X =
array([[  7.0,  10.8,  13.4,   5.0],
       [  7.0,   6.4,  11.8,   6.4],
       [  5.6,  19.6,  17.2,   3.6],
       [  9.5,  26.7,   9.1, -15.2],
       [  4.2,  16.8,  12.9,   3.6],
       [ 15.2,  10.3,  22.5,  14.8],
       [  2.4,  13.6,   3.8,  -2.0],
       [  1.4,  11.9,  19.8,   2.2],
       [  5.3,  12.5,   5.9,   0.8],
       [  7.4,  10.8,  12.4,   5.0],
       [  4.6,  19.6,  12.9,   7.1]])
Give the entry just right of the largest entry.
A: 9.1
Give the 2nd entry on the diagonal from the top-right corner.
A: 11.8
The first entry of the smallest entry's row -> 9.5
The entry in the top-right corner: 5.0
Give the last entry of the largest entry's row.
A: -15.2
The 2nd largest entry -> 22.5
The 3rd entry on the diagonal from the top-right corner: 19.6
The entry directly above 2.2 is -2.0
The entry directly above 9.1 is 17.2
The bottom entry of the column that holds the largest entry is 19.6
Give the 2nd entry from the end, reading row by row.
A: 12.9
The top-left entry: 7.0
Give the 3rd largest entry.
A: 19.8
Give the entry just right of 5.9.
A: 0.8
The entry in the bottom-left corner is 4.6
Give the entry in the bottom-right corner.
A: 7.1
Give the 2nd entry, reading row by row.
A: 10.8
The entry directly above 7.1: 5.0
Give the largest entry in the first column.
A: 15.2
The entry directly above 11.8 is 13.4
The entry just left of 5.9 is 12.5
Give the entry just left of 11.9.
A: 1.4
The entry just left of 12.4 -> 10.8
Give the maximum.
A: 26.7
Give the entry just left of 11.8.
A: 6.4
The entry directly below 9.5: 4.2
The entry directly below 19.8 -> 5.9

Questions about the row below.
1) Find the entry just right of 132.
2) Find the entry just left of -75.
array([ 288,  101,   65,   -4,  -75,  -14, -106, -101, -661, -403, -362,
        217,   -2, -171,  132,  -24])
1) -24
2) -4
